Below is a small trained network, with its code and all its weights. Each question gives an input and a class and asks what happens when units are switched off, that is, made to give their printed mean instead of their output.

import numpy as np


def w(rows, s, z=0):
    codes = np.array(rows[::2]) - 128.0
    scale = np.full(codes.shape[1], s)
    scale[-1] = z or s
    return codes * scale


def norm(h):
    return h / np.sqrt((h * h).mean(-1, keepdims=True) + 1e-5)


def f(y):
    return np.maximum(y, 0)


def log_softmax(a):
    a = a - a.max(-1, keepdims=True)
    return a - np.log(np.exp(a).sum(-1, keepdims=True))


def net(x, mask):
    res = np.array(x, float).reshape(1, 3) / 4 @ E
    u = 0
    for l in range(2):
        y = f(norm(res) @ A[l][:, :-1].T + A[l][:, -1])
        res = res + np.where(mask[u : u + 16], y, B[l][:, -1]) @ B[l][:, :-1]
        u += 16
    return log_softmax(norm(res)[-1] @ U[:, :-1].T + U[:, -1])


A, B = {}, {}
E = w([
[241,199,157,139,183,219,141,113,183,97,157],'x0',
[117,158,100,169,65,139,222,78,109,183,156],'x1',
[113,118,190,123,58,175,145,254,151,184,122],'x2',
],0.0054)
A[0] = w([
[143,109,165,114,55,130,91,205,177,191,117,112],'L0N1',
[20,110,97,196,40,94,177,27,146,227,111,102],'L0N2',
[220,164,182,86,185,118,85,154,134,118,169,95],'L0N3',
[63,124,171,132,214,73,97,106,46,215,185,14],'L0N4',
[116,130,86,175,149,151,126,92,143,82,168,104],'L0N5',
[131,131,249,113,120,100,108,175,128,102,80,103],'L0N6',
[27,134,161,50,139,144,187,245,171,203,82,105],'L0N7',
[82,47,114,115,63,128,108,173,137,168,60,48],'L0N8',
[143,157,80,132,174,104,66,75,82,138,93,120],'L0N9',
[176,118,159,129,98,156,172,66,160,188,225,19],'L0N10',
[83,106,131,122,153,98,41,149,131,154,37,110],'L0N11',
[183,101,122,106,200,31,91,154,161,4,146,2],'L0N12',
[90,88,117,121,131,19,123,40,134,102,134,125],'L0N13',
[68,107,124,153,168,123,50,162,79,88,36,64],'L0N14',
[89,140,81,154,63,33,89,183,27,157,173,25],'L0N15',
[165,218,143,156,187,233,146,103,98,141,187,232],'L0N16',
],0.0036,0.00099)
B[0] = w([
[161,162,176,122,98,67,44,51,51,100,128,193],'L0N1',
[122,156,83,86,134,108,134,243,169,18,212,254],'L0N2',
[8,198,103,49,85,105,217,141,104,128,32,200],'L0N3',
[120,144,176,49,175,198,175,104,84,85,71,168],'L0N4',
[108,99,223,115,80,156,107,139,77,168,167,169],'L0N5',
[171,82,90,158,54,138,206,87,122,75,225,176],'L0N6',
[211,100,148,189,165,81,111,38,54,210,158,211],'L0N7',
[103,164,197,80,192,176,149,118,75,107,34,198],'L0N8',
[218,114,212,172,82,123,100,121,24,203,166,189],'L0N9',
[144,180,64,92,100,96,132,197,161,43,172,179],'L0N10',
[81,135,25,150,76,181,213,208,205,80,193,187],'L0N11',
[153,104,55,109,20,125,113,132,177,126,173,206],'L0N12',
[181,128,197,178,128,36,113,116,75,242,68,213],'L0N13',
[143,170,110,89,80,126,182,157,186,70,187,186],'L0N14',
[173,144,99,158,170,144,205,122,140,140,4,210],'L0N15',
[105,95,103,105,144,56,181,195,121,170,28,234],'L0N16',
],0.0033,0.0048)
A[1] = w([
[83,119,59,122,65,133,82,28,151,121,123,197],'L1N1',
[42,49,108,85,124,112,45,148,83,95,101,137],'L1N2',
[164,109,181,145,95,155,44,190,159,84,99,78],'L1N3',
[62,94,76,152,126,133,169,127,70,194,165,120],'L1N4',
[193,166,180,136,180,226,174,128,183,155,155,173],'L1N5',
[160,193,123,165,55,146,201,118,70,139,145,253],'L1N6',
[85,121,122,115,121,140,77,231,180,211,101,98],'L1N7',
[167,138,204,155,116,102,67,85,98,184,151,160],'L1N8',
[110,126,67,177,102,137,173,93,80,182,156,104],'L1N9',
[115,73,168,67,138,131,2,166,177,72,142,40],'L1N10',
[72,139,175,183,99,170,206,183,123,203,146,111],'L1N11',
[148,141,171,131,172,98,164,98,112,142,26,170],'L1N12',
[96,188,54,176,159,81,146,47,146,149,143,123],'L1N13',
[163,173,134,132,201,229,122,80,206,155,71,66],'L1N14',
[177,93,134,144,169,185,61,94,138,158,158,136],'L1N15',
[134,104,54,123,201,95,140,59,112,94,116,125],'L1N16',
],0.006,0.0019)
B[1] = w([
[175,92,175,84,144,181,167,184,128,146,133,155],'L1N1',
[104,233,133,147,141,131,148,89,151,152,97,178],'L1N2',
[119,156,103,164,129,179,144,72,93,128,169,162],'L1N3',
[113,168,133,138,133,143,107,107,167,97,87,180],'L1N4',
[27,126,140,146,112,93,107,98,85,101,81,192],'L1N5',
[152,105,83,55,169,92,108,174,137,103,116,254],'L1N6',
[171,70,125,62,163,113,107,151,113,123,130,154],'L1N7',
[163,20,151,95,166,176,61,142,47,175,169,158],'L1N8',
[145,177,139,140,132,109,132,158,199,99,143,185],'L1N9',
[172,130,72,188,113,124,173,96,206,96,195,167],'L1N10',
[138,114,155,211,139,210,81,2,130,117,182,191],'L1N11',
[119,108,157,69,111,101,155,152,120,178,87,189],'L1N12',
[117,95,156,184,85,206,97,77,152,140,153,184],'L1N13',
[43,147,140,155,81,25,146,140,120,212,69,167],'L1N14',
[125,109,107,107,95,108,168,155,101,149,121,138],'L1N15',
[114,115,183,167,116,225,77,163,89,125,176,186],'L1N16',
],0.0059,0.0083)
U = w([
[58,185,160,130,96,85,152,96,96,139,17,192],'0',
[175,66,190,159,112,225,50,71,49,141,202,176],'1',
[155,197,70,169,80,144,163,103,213,33,212,163],'2',
[199,76,101,12,150,78,143,206,116,124,134,165],'3',
[131,108,108,155,180,145,127,142,153,148,134,33],'4',
[125,90,99,160,193,119,134,143,154,157,144,3],'5',
[133,98,76,160,133,114,130,154,134,181,153,19],'6',
],0.011,0.0044)

Each question gives the input, the list of numbers given to net, and the class t.
The units are the neurons (one row each of A and B). Each row of codes is followed by its name. A weight is (code - 128) times the scale printed after its matrix; where a second scale follows, it is the last column's (A, B and U).
mask holds one flag per neuron, layer by layer. A switched-off neuron (its flag False) gives its mean, the last column of its row in B, instead of its output. The means were averaged over made-up inputs and are rounded, as every weight is.
A unit's drop is (log p(t) with every unit on - log p(t) with that unit switched off) / (log p(t) with every unit on - log p(t) with every unit switched off).
The circuit of an input: a set's keep is (log p(t) with only the set's units on - log p(t) with every unit switched off) / (log p(t) with every unit on - log p(t) with every unit switched off). Starting from the 12 units with the biggest drops (on a tie, the unit counted first), units are removed one at a time, each time the one whose removal leaves the highest keep (on an exact tie, the one counted first), for as long as the keep stays at least 0.8.
units of the circuit, in order: the units of the circuit, biggest drop first
top k neurons: the k neurons with the biggest drops, biggest first
k most important neurons of layer l: the k neurons of layer l with the biggest drops, biggest first
input [0,-7,-6], class 2: units of the circuit, in order => L1N10
input [3,-8,7], class 2: top 2 neurons => L1N10, L0N13
input [8,1,8], class 0: 3 most important neurons of layer 1 => L1N5, L1N14, L1N16
input [6,-7,-8], class 1: top 4 neurons => L1N16, L0N2, L1N6, L0N12
input [2,2,3], class 3: top 3 neurons => L1N6, L0N10, L0N1
input [-3,-1,-3], class 3: top 2 neurons => L0N9, L0N13
input [8,2,8], class 0: top 3 neurons => L1N5, L1N14, L0N9
input [-3,-8,-6], class 2: top 2 neurons => L1N10, L0N11
input [0,-3,-4], class 1: top 2 neurons => L0N2, L1N8
input [0,3,-2], class 3: 2 most important neurons of layer 1 => L1N6, L1N11
input [7,-8,1], class 2: top 3 neurons => L1N10, L0N12, L0N15
input [0,1,3], class 3: top 3 neurons => L0N1, L1N6, L0N7
input [6,-8,5], class 2: top 2 neurons => L1N10, L1N3
input [3,-7,-7], class 1: units of the circuit, in order => L1N16
input [-2,8,-8], class 1: top 2 neurons => L1N13, L1N16
input [1,7,7], class 1: 4 most important neurons of layer 0 => L0N11, L0N7, L0N1, L0N3
input [4,0,-4], class 0: 2 most important neurons of layer 1 => L1N14, L1N11
input [-1,-7,-6], class 2: 2 most important neurons of layer 1 => L1N10, L1N2
input [-6,-2,-7], class 1: 2 most important neurons of layer 0 => L0N16, L0N3
input [3,0,0], class 3: units of the circuit, in order => L0N16
input [8,-7,-6], class 0: 2 most important neurons of layer 0 => L0N2, L0N3
